Below is a small trained network, with its code and all its weights. Each question gives an input and a class and asks what happens when units are switched off, that is, made to give their printed mean instead of their output.

import numpy as np


def w(rows, s, z=0):
    codes = np.array(rows[::2]) - 128.0
    scale = np.full(codes.shape[1], s)
    scale[-1] = z or s
    return codes * scale


def norm(h):
    return h / np.sqrt((h * h).mean(-1, keepdims=True) + 1e-5)


def f(y):
    return y / 2 * (1 + np.tanh(0.7978845608 * (y + 0.044715 * y**3)))


def log_softmax(a):
    a = a - a.max(-1, keepdims=True)
    return a - np.log(np.exp(a).sum(-1, keepdims=True))


def net(x, mask):
    res = np.array(x, float).reshape(1, 3) / 4 @ E
    u = 0
    for l in range(4):
        y = f(norm(res) @ A[l][:, :-1].T + A[l][:, -1])
        res = res + np.where(mask[u : u + 4], y, B[l][:, -1]) @ B[l][:, :-1]
        u += 4
    return log_softmax(norm(res)[-1] @ U[:, :-1].T + U[:, -1])


A, B = {}, {}
E = w([
[119,128,76,195,76,96],'x0',
[111,68,186,161,5,145],'x1',
[55,52,103,67,176,160],'x2',
],0.002)
A[0] = w([
[59,161,242,189,127,40,83],'L0N0',
[86,124,219,101,94,104,103],'L0N1',
[200,134,156,249,21,97,136],'L0N2',
[173,112,129,203,129,145,7],'L0N3',
],0.0019,0.0017)
B[0] = w([
[113,139,108,165,98,140,116],'L0N0',
[84,172,93,107,86,183,124],'L0N1',
[172,246,141,127,125,132,249],'L0N2',
[94,167,104,194,177,5,70],'L0N3',
],0.0028,0.0012)
A[1] = w([
[105,185,81,182,117,88,175],'L1N0',
[118,3,23,213,91,65,37],'L1N1',
[64,52,100,121,163,98,2],'L1N2',
[67,110,135,132,124,173,115],'L1N3',
],0.0036,0.00078)
B[1] = w([
[98,38,39,17,49,80,254],'L1N0',
[3,179,108,177,238,247,221],'L1N1',
[251,230,105,191,172,114,139],'L1N2',
[252,224,116,132,245,145,149],'L1N3',
],0.0023,0.00096)
A[2] = w([
[80,140,82,106,125,131,255],'L2N0',
[184,155,171,144,95,75,19],'L2N1',
[191,221,122,142,117,119,223],'L2N2',
[145,81,232,43,254,165,47],'L2N3',
],0.0039,0.00077)
B[2] = w([
[148,70,94,100,209,101,167],'L2N0',
[57,184,65,203,94,218,163],'L2N1',
[148,64,113,144,69,102,216],'L2N2',
[55,84,93,108,147,2,250],'L2N3',
],0.0033,0.0021)
A[3] = w([
[184,84,85,49,185,72,111],'L3N0',
[75,89,253,163,64,211,169],'L3N1',
[135,192,150,131,144,106,143],'L3N2',
[92,111,199,12,229,66,2],'L3N3',
],0.0039,0.0011)
B[3] = w([
[86,96,178,64,123,46,236],'L3N0',
[150,122,115,72,209,47,236],'L3N1',
[131,136,182,162,99,177,123],'L3N2',
[49,95,2,128,118,111,249],'L3N3',
],0.0045,0.0019)
U = w([
[188,181,136,193,1,138,214],'0',
[110,156,177,121,129,199,2],'1',
[52,61,69,66,189,56,203],'2',
[97,134,95,187,183,237,98],'3',
[217,145,207,65,156,77,91],'4',
],0.0092,0.004)

Each question gives the input, the list of numbers given to net, and the class t.
The units are the neurons (one row each of A and B). Each row of codes is followed by its name. A weight is (code - 128) times the scale printed after its matrix; where a second scale follows, it is the last column's (A, B and U).
mask holds one flag per neuron, layer by layer. A switched-off neuron (its flag False) gives its mean, the last column of its row in B, instead of its output. The means were averaged over made-up inputs and are rounded, as every weight is.
A unit's drop is (log p(t) with every unit on - log p(t) with that unit switched off) / (log p(t) with every unit on - log p(t) with every unit switched off).
The circuit of an input: a set's keep is (log p(t) with only the set's units on - log p(t) with every unit switched off) / (log p(t) with every unit on - log p(t) with every unit switched off). Starting from the 12 units with the biggest drops (on a tie, the unit counted first), units are removed one at a time, each time the one whose removal leaves the highest keep (on an exact tie, the one counted first), for as long as the keep stays at least 0.8.
units of the circuit, in order: the units of the circuit, biggest drop first
unit that matters most: the unit with the biggest drop
top k neurons: the k neurons with the biggest drops, biggest first
k most important neurons of layer l: the k neurons of layer l with the biggest drops, biggest first
drop when u is switched off: that unit's drop, to one decimal
input [4,7,1], class 4: units of the circuit, in order	[L3N1; L3N3; L2N3]
input [5,1,1], class 3: top 2 neurons	[L1N1; L2N3]
input [0,5,0], class 4: unit that matters most	L3N1
input [3,-7,-4], class 4: units of the circuit, in order	[L3N3; L2N3]
input [0,8,-2], class 4: units of the circuit, in order	[L3N1; L3N3]
input [5,3,0], class 0: units of the circuit, in order	[L3N3; L2N3]
input [-4,8,0], class 4: top 2 neurons	[L3N1; L3N3]
input [5,2,0], class 0: top 2 neurons	[L0N2; L3N3]
input [-3,8,2], class 4: top 2 neurons	[L3N1; L3N3]
input [3,3,5], class 3: top 3 neurons	[L1N1; L1N2; L3N0]
input [6,-6,-7], class 0: 2 most important neurons of layer 3	[L3N1; L3N3]
input [0,8,2], class 4: 3 most important neurons of layer 3	[L3N1; L3N3; L3N0]
input [-2,-4,-5], class 0: top 3 neurons	[L2N1; L1N1; L3N1]
input [-5,2,-6], class 0: units of the circuit, in order	[L2N1]
input [4,0,1], class 3: top 3 neurons	[L1N1; L2N3; L3N1]
input [4,1,3], class 3: drop when L1N1 is switched off	0.8
input [6,0,-2], class 0: drop when L3N3 is switched off	0.2
input [-3,-1,-5], class 0: drop when L2N1 is switched off	0.1
